The symbols move the items like this.
j258 ze j468
j258 ba j189
j258 ve j958
j306 ze j209
j306 ba j238
j306 ve j242
j31 ze j242
j31 ba j173
j31 ve j159
j483 ze j692
j483 ba j764
j483 ve j691
j683 ze j627
j683 ba j483
j683 ve j907
j127 ze j45
j127 ba j235
j127 ve j454
j81 ze j241
j81 ba j644
j81 ve j169
j371 ze j970
j371 ba j31
j371 ve j735
j395 ze j904
j395 ba j954
j395 ve j609
j777 ze j683
j777 ba j907
j777 ve j524
j269 ze j146
j269 ba j209
j269 ve j306
j577 ze j466
j577 ba j81
j577 ve j671
j885 ze j88
j885 ba j510
j885 ve j152
j671 ze j81
j671 ba j169
j671 ve j618
j574 ze j323
j574 ba j679
j574 ve j394
j581 ze j775
j581 ba j456
j581 ve j583
j808 ze j89
j808 ba j468
j808 ve j258
j250 ze j879
j250 ba j127
j250 ve j751
j523 ze j197
j523 ba j364
j523 ve j716
j534 ze j881
j534 ba j498
j534 ve j167
j644 ze j461
j644 ba j522
j644 ve j766
j910 ze j577
j910 ba j671
j910 ve j45
j416 ze j885
j416 ba j152
j416 ve j299
j241 ze j138
j241 ba j461
j241 ve j644
j775 ze j343
j775 ba j269
j775 ve j456
j360 ze j711
j360 ba j204
j360 ve j274
j364 ze j612
j364 ba j89
j364 ve j808
j373 ze j982
j373 ba j50
j373 ve j413
j319 ze j751
j319 ba j882
j319 ve j261
j167 ze j498
j167 ba j203
j167 ve j711
j203 ze j336
j203 ba j904
j203 ve j395
j492 ze j574
j492 ba j394
j492 ve j117
j794 ze j604
j794 ba j250
j794 ve j100
j886 ze j571
j886 ba j466
j886 ve j577
j531 ze j631
j531 ba j55
j531 ve j30
j209 ze j413
j209 ba j326
j209 ve j238
j627 ze j742
j627 ba j692
j627 ve j483
j302 ze j741
j302 ba j683
j302 ve j777
j274 ze j204
j274 ba j604
j274 ve j794
j466 ze j958
j466 ba j241
j466 ve j81
j524 ze j907
j524 ba j343
j524 ve j775
j735 ze j31
j735 ba j159
j735 ve j631
j711 ze j203
j711 ba j395
j711 ve j204
j50 ze j124
j50 ba j304
j50 ve j389
j45 ze j671
j45 ba j618
j45 ve j235
j124 ze j965
j124 ba j531
j124 ve j304
j394 ze j679
j394 ba j88
j394 ve j885
j982 ze j828
j982 ba j124
j982 ve j50
j692 ze j416
j692 ba j299
j692 ve j764
j510 ze j583
j510 ba j371
j510 ve j385
j461 ze j286
j461 ba j492
j461 ve j522
j343 ze j691
j343 ba j146
j343 ve j269
j235 ze j618
j235 ba j302
j235 ve j601
j958 ze j189
j958 ba j138
j958 ve j241
j764 ze j299
j764 ba j982
j764 ve j373
j30 ze j55
j30 ba j825
j30 ve j285
j825 ze j523
j825 ba j716
j825 ve j983
j612 ze j274
j612 ba j794
j612 ve j89
j204 ze j395
j204 ba j609
j204 ve j604
j716 ze j364
j716 ba j808
j716 ve j464
j100 ze j250
j100 ba j751
j100 ve j319
j565 ze j524
j565 ba j775
j565 ve j581
j522 ze j492
j522 ba j117
j522 ve j742
j242 ze j238
j242 ba j145
j242 ve j173
j631 ze j159
j631 ba j125
j631 ve j55
j583 ze j456
j583 ba j970
j583 ve j371
j520 ze j718
j520 ba j360
j520 ve j467
j89 ze j794
j89 ba j100
j89 ve j468
j609 ze j954
j609 ba j910
j609 ve j879
j173 ze j145
j173 ba j520
j173 ve j471
j304 ze j531
j304 ba j30
j304 ve j881
j718 ze j167
j718 ba j711
j718 ve j360
j954 ze j886
j954 ba j577
j954 ve j910
j604 ze j609
j604 ba j879
j604 ve j250
j751 ze j127
j751 ba j454
j751 ve j882
j385 ze j371
j385 ba j735
j385 ve j965
j458 ze j464
j458 ba j571
j458 ve j886
j326 ze j389
j326 ba j534
j326 ve j694
j647 ze j777
j647 ba j524
j647 ve j565
j197 ze j467
j197 ba j612
j197 ve j364
j413 ze j50
j413 ba j389
j413 ve j326
j468 ze j100
j468 ba j319
j468 ve j189
j169 ze j644
j169 ba j766
j169 ve j741
j601 ze j302
j601 ba j777
j601 ve j647
j464 ze j808
j464 ba j258
j464 ve j571
j970 ze j306
j970 ba j242
j970 ve j31
j471 ze j520
j471 ba j467
j471 ve j197
j138 ze j261
j138 ba j286
j138 ve j461
j691 ze j764
j691 ba j373
j691 ve j146
j741 ze j766
j741 ba j627
j741 ve j683
j146 ze j373
j146 ba j413
j146 ve j209
j55 ze j125
j55 ba j523
j55 ve j825
j389 ze j304
j389 ba j881
j389 ve j534
j965 ze j735
j965 ba j631
j965 ve j531
j679 ze j565
j679 ba j581
j679 ve j88
j88 ze j581
j88 ba j583
j88 ve j510
j571 ze j258
j571 ba j958
j571 ve j466
j589 ze j406
j589 ba j323
j589 ve j574
j456 ze j269
j456 ba j306
j456 ve j970
j694 ze j534
j694 ba j167
j694 ve j718
j125 ze j471
j125 ba j197
j125 ve j523
j882 ze j454
j882 ba j406
j882 ve j589
j467 ze j360
j467 ba j274
j467 ve j612
j498 ze j285
j498 ba j336
j498 ve j203
j983 ze j716
j983 ba j464
j983 ve j458
j299 ze j152
j299 ba j828
j299 ve j982
j828 ze j385
j828 ba j965
j828 ve j124
j454 ze j235
j454 ba j601
j454 ve j406
j117 ze j394
j117 ba j885
j117 ve j416
j766 ze j522
j766 ba j742
j766 ve j627
j152 ze j510
j152 ba j385
j152 ve j828
j881 ze j30
j881 ba j285
j881 ve j498
j261 ze j882
j261 ba j589
j261 ve j286
j145 ze j694
j145 ba j718
j145 ve j520
j904 ze j458
j904 ba j886
j904 ve j954
j286 ze j589
j286 ba j574
j286 ve j492
j618 ze j169
j618 ba j741
j618 ve j302
j238 ze j326
j238 ba j694
j238 ve j145
j336 ze j983
j336 ba j458
j336 ve j904
j189 ze j319
j189 ba j261
j189 ve j138
j323 ze j647
j323 ba j565
j323 ve j679
j879 ze j910
j879 ba j45
j879 ve j127
j406 ze j601
j406 ba j647
j406 ve j323
j907 ze j483
j907 ba j691
j907 ve j343
j159 ze j173
j159 ba j471
j159 ve j125
j285 ze j825
j285 ba j983
j285 ve j336
j742 ze j117
j742 ba j416
j742 ve j692

The rows follow the links: the fewer symbols apart two items are, the more alike their rows tend to be.

Each row is also shifted at random along 3 hidden directions that mean nothing.

Some items, each with a row of numbers:
j204: -160 -50 -90 -13 -15 8 90 -63 68 11 -61 12 15 22 -7 94 115 -56 38 -65 -135 -64 -68 -21 218 -45 -130 -35 75 74 3 1 44 -76 -161 78 -92 118 -10 -45 103 4 9 19
j531: 111 -15 -29 -4 -17 -9 -24 112 -31 -32 -12 25 80 -36 93 -60 -47 -34 72 90 -6 -54 6 45 59 -34 105 32 -67 10 140 -26 -62 -31 -49 4 97 63 42 64 16 -155 86 -71
j467: -6 -38 -118 -123 -100 -27 130 137 21 -13 -120 -45 74 165 18 -31 110 -40 90 146 -175 -155 79 29 -5 -46 149 152 -98 -128 126 6 -76 74 39 144 27 -182 158 -46 34 -44 -15 -149
j983: -213 -44 -90 -62 -25 0 93 -28 66 7 -69 -24 23 28 6 66 108 -79 41 -43 -148 -70 -48 -15 176 -29 -72 -5 32 46 17 -5 33 -47 -127 95 -69 61 20 -63 100 -3 7 -21
j152: -126 66 103 -64 -1 9 -69 -49 33 18 95 -131 -40 -102 37 -73 -60 -7 -61 -47 69 134 12 43 -128 110 18 -85 -39 44 -43 -19 40 11 119 -63 58 -58 12 -37 -63 36 -1 -33
j458: -65 -58 -100 -9 -34 7 96 -40 48 8 -71 21 23 64 -20 77 119 -24 44 -17 -133 -77 -38 -16 172 -59 -94 0 58 30 18 4 20 -50 -115 83 -82 57 19 -29 78 14 -2 2
j464: -205 -72 -107 -127 -80 -6 94 -72 18 31 -60 -64 22 78 -51 -2 135 -40 -29 -4 -130 -12 18 -33 -22 -33 -5 42 -19 -24 -35 -46 38 33 41 97 -80 -178 75 -98 47 147 -50 -53
j581: 218 119 91 59 7 20 22 147 103 -25 -9 -42 -39 82 43 42 -14 85 138 105 -28 -97 63 101 43 97 21 6 24 -77 85 123 -88 36 34 -17 89 91 46 69 -82 -154 -11 -65
j304: 31 -11 -42 -90 -55 -14 -3 138 -18 -25 -37 -50 81 20 73 -98 -11 -32 85 147 -54 -63 71 56 -43 5 177 86 -111 -66 135 -32 -83 44 60 27 109 -86 109 33 -11 -89 43 -143
j764: 305 68 111 109 18 5 -68 33 -25 -13 99 34 -16 -79 75 -56 -122 58 -35 -9 151 77 -14 61 -45 10 13 -73 -24 50 58 28 -9 -49 25 -78 103 68 -20 61 -74 -143 66 29
j577: 341 -32 -92 151 -3 25 99 95 39 -27 -122 147 23 182 -53 142 109 112 191 134 -118 -224 26 9 233 -77 -86 80 126 -81 80 92 -95 -10 -135 42 -52 167 7 132 13 -80 -19 9
j692: -66 102 115 -33 14 7 -14 18 73 10 41 -112 -75 6 -1 -4 -27 29 -7 -9 22 41 43 42 -107 125 15 -30 -7 -43 -47 60 3 62 120 -33 37 -52 17 -34 -71 15 -51 -29
j364: 96 -82 -77 52 -24 -18 38 -68 -67 0 5 109 50 -40 28 -6 11 -48 -85 -89 19 24 -93 -39 97 -148 -55 -33 -10 106 42 -50 55 -110 -134 55 -38 37 -27 -33 83 -56 74 74
j189: 49 -79 -55 22 -14 -1 -7 -105 -89 21 2 67 1 24 -88 -13 29 41 -94 -25 49 55 2 -74 -101 -78 -27 27 17 -14 -88 -55 33 20 51 -8 -81 -128 -29 -5 -6 163 -41 67
j589: -163 41 43 -11 55 7 -3 -17 38 12 -26 -30 -81 60 -98 78 21 33 5 -16 -14 -19 34 -41 -62 84 -38 29 62 -87 -134 52 4 89 59 -24 -70 -27 -49 -23 -26 133 -109 37
j117: -98 78 117 -38 27 -8 -39 -33 7 21 68 -86 -88 -14 -35 -30 -58 19 -103 -59 89 105 30 -6 -212 96 29 -18 -31 -44 -109 26 34 79 158 -40 10 -142 -17 -76 -71 92 -69 25
j907: 181 123 107 86 40 17 19 117 102 -21 -5 -15 -68 68 17 75 -26 77 109 53 -5 -82 35 72 57 94 -21 -7 52 -64 40 134 -63 28 3 -25 55 125 -1 54 -65 -134 -25 -12
j741: 149 43 77 109 71 -5 -36 4 -41 -4 31 83 -64 16 -52 39 -75 62 -53 -36 114 23 -3 -36 -77 2 -21 8 36 -41 -72 55 -2 29 20 -52 -16 19 -84 22 -41 9 -39 106
j159: 145 -18 -30 49 13 -6 -24 99 -28 -36 -9 74 78 -64 102 -22 -57 -42 78 51 5 -63 -37 38 150 -57 44 -2 -28 57 145 -16 -49 -80 -136 -5 81 173 -1 81 41 -201 113 -25
j326: -134 12 -20 -75 -8 6 -15 87 60 -21 -32 -72 49 -30 71 -15 7 -53 128 81 -88 -67 24 56 104 59 56 5 -22 7 91 -11 -49 -7 -42 1 65 98 48 41 20 -88 43 -109
j609: 133 -63 -110 31 -51 7 102 8 17 1 -85 61 37 127 -39 60 119 36 67 58 -113 -112 12 -10 116 -85 -49 54 47 -35 44 18 -25 -11 -63 77 -60 -3 47 19 37 6 -13 -13
j466: 96 -88 -41 108 26 6 -36 -160 -101 19 39 139 1 -60 -64 21 -8 27 -119 -108 100 88 -78 -88 17 -114 -124 -54 69 92 -92 -60 75 -76 -73 -39 -97 38 -106 16 29 105 11 148
j360: 7 -88 -83 -82 -77 -42 32 -31 -117 7 7 21 71 -13 28 -122 -2 -76 -142 -26 23 65 -15 -38 -135 -129 116 51 -139 14 42 -98 38 -9 45 81 14 -236 64 -96 46 24 42 -17
j571: 53 -80 -76 72 -5 11 29 -119 -31 14 -10 101 13 -7 -44 55 60 10 -40 -75 -7 12 -70 -54 117 -101 -136 -41 80 82 -38 -28 55 -81 -115 17 -99 74 -53 7 57 55 13 91
j456: 63 49 90 -9 -10 3 -79 -12 -13 1 99 -64 -7 -103 64 -98 -91 12 -52 -10 107 117 9 50 -115 55 47 -71 -58 46 15 -25 13 -12 98 -70 90 -34 16 13 -69 -38 41 -28
j958: 174 -83 -71 22 -44 -10 13 -53 -111 14 -12 80 21 73 -83 -46 32 64 -83 39 46 27 38 -61 -152 -103 36 77 -21 -65 -46 -49 -1 50 97 11 -49 -205 21 7 -26 139 -40 30
j413: 5 2 36 -46 -22 -3 -88 3 -44 -4 75 -52 42 -120 79 -124 -85 -27 -35 20 81 97 9 41 -94 20 89 -38 -85 53 49 -71 -2 -19 68 -55 96 -39 30 24 -36 -41 68 -56
j395: 220 -92 -73 120 -12 -14 24 -92 -98 0 29 170 50 -58 28 1 -9 -21 -108 -108 67 43 -118 -47 118 -187 -91 -54 12 138 42 -52 65 -146 -169 33 -44 83 -60 -3 79 -75 93 123
j644: -218 29 27 -10 62 13 -2 -44 55 17 -36 -30 -81 51 -107 101 42 27 22 -29 -36 -24 20 -52 -13 86 -75 16 92 -63 -146 47 13 73 26 -24 -94 18 -63 -18 -9 152 -113 45
j238: 216 -47 10 18 -23 -28 -113 12 -165 -17 101 66 88 -155 103 -183 -152 -36 -116 4 182 133 -27 10 -137 -98 143 -17 -141 80 96 -113 1 -61 34 -57 122 -72 5 38 -19 -102 129 3
j173: -187 -20 -21 -45 19 -4 -42 -2 7 -11 11 -19 47 -119 77 -19 -30 -99 23 -37 -19 11 -56 9 121 2 0 -49 -17 98 47 -52 16 -73 -114 -8 27 136 -24 4 67 -73 76 -20
j627: 113 62 113 28 21 -18 -48 -6 -62 9 77 -4 -67 -8 -28 -59 -100 46 -133 -41 153 105 28 -13 -250 29 69 9 -58 -57 -73 21 16 69 159 -45 33 -166 -23 -41 -84 44 -43 55
j828: -104 61 53 -60 -10 22 -34 45 89 -6 20 -124 -2 -46 58 -22 -7 -5 93 54 -41 0 37 77 28 118 21 -44 -6 11 43 12 -29 6 39 -40 72 63 47 33 -38 -44 15 -100
j808: -196 -55 -99 -50 -34 13 96 -72 74 19 -72 -23 7 60 -42 86 145 -35 43 -33 -153 -64 -28 -27 160 -23 -113 -9 73 30 -28 -6 36 -32 -94 78 -105 36 19 -50 78 79 -29 -9
j373: 166 65 54 17 -15 16 -24 111 52 -24 18 -50 16 -4 77 -34 -36 45 107 105 0 -36 49 97 24 68 56 -13 -21 -21 109 40 -70 3 37 -38 111 68 60 80 -65 -138 40 -92
j138: 307 -36 -21 123 19 -4 -9 10 -99 -7 -16 149 0 76 -74 15 -20 95 -24 46 83 -28 22 -49 -71 -90 9 73 24 -74 -26 15 -34 33 24 -26 -31 -46 -40 68 -38 35 -29 80
j711: -83 -67 -59 26 9 -13 19 -90 -31 3 14 76 35 -96 43 23 3 -96 -74 -139 2 35 -128 -41 165 -104 -97 -77 19 154 15 -50 80 -139 -189 42 -51 130 -63 -48 114 -57 80 83

Start here and follow the symbols in turn, left to right. Where do you end up?
Answers are names.
67 -21 54 132 91 -5 -89 -133 -107 14 76 131 -59 -90 -72 28 -95 32 -151 -145 185 123 -77 -93 -63 -54 -100 -60 63 66 -145 -22 76 -38 -36 -87 -74 57 -163 10 -4 90 -12 192
ve ve ve: j907
-145 -38 -75 -122 -53 -22 49 67 0 -10 -58 -51 65 27 43 -48 40 -87 30 54 -102 -58 20 10 8 -24 111 72 -88 -29 77 -39 -25 22 -4 83 31 -91 83 -51 54 -31 23 -95
ba ba ze ze: j904
156 -46 -62 84 5 14 36 -9 -21 -1 -60 100 2 98 -81 72 64 74 49 48 -31 -80 17 -35 61 -60 -63 51 79 -52 -24 23 -30 14 -35 6 -71 29 -23 64 0 57 -40 44
ve ze ve ve ze: j323
-53 1 25 5 26 8 -88 -11 -8 -14 60 -9 40 -158 92 -46 -78 -53 12 -29 52 59 -52 32 85 18 -4 -86 -11 119 51 -51 14 -90 -79 -62 63 158 -35 50 20 -94 95 -6
ve ba ba: j197
-107 121 124 41 76 23 -10 7 127 2 23 -65 -105 -9 -8 104 -17 27 53 -59 -6 -12 -15 33 76 140 -105 -77 95 8 -64 105 10 3 -26 -47 -10 168 -62 -5 -30 -34 -45 36
ve ba ze ve: j306
-277 74 103 -68 26 25 -71 -75 94 20 81 -156 -54 -131 39 -11 -32 -32 -10 -80 20 112 -18 43 -2 150 -62 -132 27 90 -64 -6 57 -24 38 -71 24 76 -21 -29 -28 36 0 -25
ve ve ze ba: j173
-127 -37 -35 -43 1 5 7 -69 -19 23 -35 -14 -33 71 -119 24 61 35 -31 9 -22 9 47 -66 -116 14 -13 58 34 -82 -125 -17 12 89 98 -2 -91 -144 -8 -24 -18 212 -102 17
ba ze ba ba ve: j885
299 57 92 191 90 -2 -38 31 -41 -18 36 144 -64 3 -24 66 -100 82 -28 -39 140 -6 -35 -19 8 -25 -54 -15 62 -9 -29 83 -13 -19 -55 -64 1 135 -113 65 -38 -92 -2 140
ze ze ze ba: j565
-72 68 87 78 98 13 -29 -30 42 5 14 23 -95 -4 -60 108 -34 32 -6 -81 44 3 -29 -32 29 70 -104 -39 101 -6 -114 74 23 13 -36 -55 -56 127 -113 3 -14 34 -60 105
ba ve ba ba: j828
-118 -66 -39 -105 -37 -36 -52 -27 -115 3 46 -18 71 -113 63 -148 -66 -108 -127 -36 67 109 -24 -26 -137 -68 133 10 -144 55 31 -123 37 -18 45 15 54 -157 28 -65 38 10 69 -28
ve ze ze: j825
-152 58 50 -32 21 28 -45 23 109 -9 20 -103 -4 -83 69 17 -10 -22 115 17 -46 -7 -5 72 129 121 -42 -86 40 63 38 15 -14 -40 -44 -53 52 184 3 50 -8 -71 36 -69
ba ze ve ba ba: j360
-114 -29 -44 -9 19 -7 -1 25 12 -19 -21 26 51 -77 74 20 -10 -95 46 -30 -51 -44 -70 4 190 -35 -22 -31 0 92 76 -25 5 -90 -173 25 13 179 -26 7 91 -120 81 -4
ba ba ve ba: j468
-68 124 110 4 43 19 16 60 130 -2 -4 -96 -91 50 -11 79 3 41 83 9 -40 -43 39 52 19 148 -38 -22 56 -60 -34 112 -25 53 41 -22 15 71 -2 -5 -54 -29 -66 -22
ze ve ba ze: j373
-519 -39 -55 -166 -4 -11 15 -91 53 20 -16 -112 15 -89 22 10 57 -159 -32 -112 -109 35 -63 -35 87 32 -39 -49 -13 95 -49 -71 82 -40 -78 56 -58 21 -5 -119 111 78 9 -28
ba ve ze ve: j954
-50 15 -1 -41 -4 10 -35 78 38 -21 -5 -51 49 -54 80 -31 -22 -35 105 71 -42 -37 14 59 88 46 50 -11 -22 24 98 -15 -46 -24 -35 -20 79 107 36 58 5 -104 59 -89
ze ve ba ba ba: j204
198 -4 -22 40 -5 -3 -22 135 -19 -43 -16 54 82 -32 103 -39 -54 -15 110 103 -1 -81 1 60 115 -37 81 23 -43 15 168 -5 -78 -50 -87 -8 108 135 32 103 10 -208 103 -64
ba ve ze: j285
